Below is a small trained network, with its code and all its weights. Each question gives an input and a class and asks what happens when units are switched off, that is, made to give their printed mean instead of their output.

import numpy as np


def w(rows, s, z=0):
    codes = np.array(rows[::2]) - 128.0
    scale = np.full(codes.shape[1], s)
    scale[-1] = z or s
    return codes * scale


def norm(h):
    return h / np.sqrt((h * h).mean(-1, keepdims=True) + 1e-5)


def f(y):
    return y / 2 * (1 + np.tanh(0.7978845608 * (y + 0.044715 * y**3)))


def log_softmax(a):
    a = a - a.max(-1, keepdims=True)
    return a - np.log(np.exp(a).sum(-1, keepdims=True))


def net(x, mask):
    res = np.array(x, float).reshape(1, 4) / 4 @ E
    u = 0
    for l in range(2):
        y = f(norm(res) @ A[l][:, :-1].T + A[l][:, -1])
        res = res + np.where(mask[u : u + 7], y, B[l][:, -1]) @ B[l][:, :-1]
        u += 7
    return log_softmax(norm(res)[-1] @ U[:, :-1].T + U[:, -1])


A, B = {}, {}
E = w([
[130,131,128,129,124],'x0',
[47,198,223,107,125],'x1',
[135,138,127,109,103],'x2',
[117,252,144,102,211],'x3',
],0.0032)
A[0] = w([
[126,196,89,125,129,140],'L0N1',
[109,171,149,132,73,113],'L0N2',
[76,107,254,153,103,204],'L0N3',
[182,145,177,210,99,223],'L0N4',
[81,144,147,219,157,250],'L0N5',
[149,150,197,137,74,111],'L0N6',
[45,140,162,142,78,109],'L0N7',
],0.0061,0.0016)
B[0] = w([
[148,187,123,103,169,169],'L0N1',
[153,122,66,133,127,147],'L0N2',
[35,140,60,130,132,252],'L0N3',
[154,133,169,72,144,160],'L0N4',
[151,108,87,138,56,188],'L0N5',
[89,4,96,181,138,147],'L0N6',
[12,98,61,198,97,183],'L0N7',
],0.0043,0.0029)
A[1] = w([
[83,92,182,101,56,134],'L1N1',
[4,255,117,86,137,23],'L1N2',
[26,92,115,205,103,254],'L1N3',
[190,221,245,64,212,25],'L1N4',
[175,55,95,60,80,210],'L1N5',
[216,202,38,115,219,46],'L1N6',
[164,231,41,178,202,244],'L1N7',
],0.0047,0.00085)
B[1] = w([
[74,208,96,106,197,145],'L1N1',
[182,80,254,205,189,252],'L1N2',
[159,138,124,68,111,223],'L1N3',
[154,40,56,161,88,200],'L1N4',
[193,142,201,235,153,194],'L1N5',
[66,130,94,89,88,226],'L1N6',
[126,211,135,46,136,236],'L1N7',
],0.0053,0.0035)
U = w([
[246,63,144,253,111,164],'0',
[193,212,52,41,142,255],'1',
[3,65,99,184,89,34],'2',
[107,205,238,147,247,67],'3',
],0.011,0.00051)

Each question gives the input, the list of numbers given to net, and the class t.
The units are the neurons (one row each of A and B). Each row of codes is followed by its name. A weight is (code - 128) times the scale printed after its matrix; where a second scale follows, it is the last column's (A, B and U).
mask holds one flag per neuron, layer by layer. A switched-off neuron (its flag False) gives its mean, the last column of its row in B, instead of its output. The means were averaged over made-up inputs and are rounded, as every weight is.
A unit's drop is (log p(t) with every unit on - log p(t) with that unit switched off) / (log p(t) with every unit on - log p(t) with every unit switched off).
The circuit of an input: a set's keep is (log p(t) with only the set's units on - log p(t) with every unit switched off) / (log p(t) with every unit on - log p(t) with every unit switched off). Starting from the 12 units with the biggest drops (on a tie, the unit counted first), units are removed one at a time, each time the one whose removal leaves the highest keep (on an exact tie, the one counted first), for as long as the keep stays at least 0.8.
units of the circuit, in order: the units of the circuit, biggest drop first
unit that matters most: the unit with the biggest drop
k most important neurons: the k neurons with the biggest drops, biggest first
k most important neurons of layer l: the k neurons of layer l with the biggest drops, biggest first
input [-8,-7,0,1], class 1: unit that matters most -> L1N2
input [-4,0,-6,0], class 0: 3 most important neurons of layer 1 -> (L1N7; L1N5; L1N6)
input [-3,-8,5,2], class 1: 2 most important neurons -> (L1N2; L1N6)
input [8,0,6,6], class 1: units of the circuit, in order -> (L1N4; L1N5)
input [6,-8,-8,1], class 1: 3 most important neurons -> (L1N2; L0N6; L1N6)
input [7,0,2,2], class 1: 3 most important neurons -> (L1N7; L0N3; L1N4)
input [-2,-1,-7,8], class 1: 2 most important neurons -> (L1N4; L0N3)
input [1,3,5,0], class 2: 2 most important neurons of layer 0 -> (L0N7; L0N6)
input [-3,-1,-5,7], class 1: 2 most important neurons -> (L1N4; L0N3)
input [-8,-3,-2,1], class 1: 2 most important neurons -> (L1N7; L1N2)
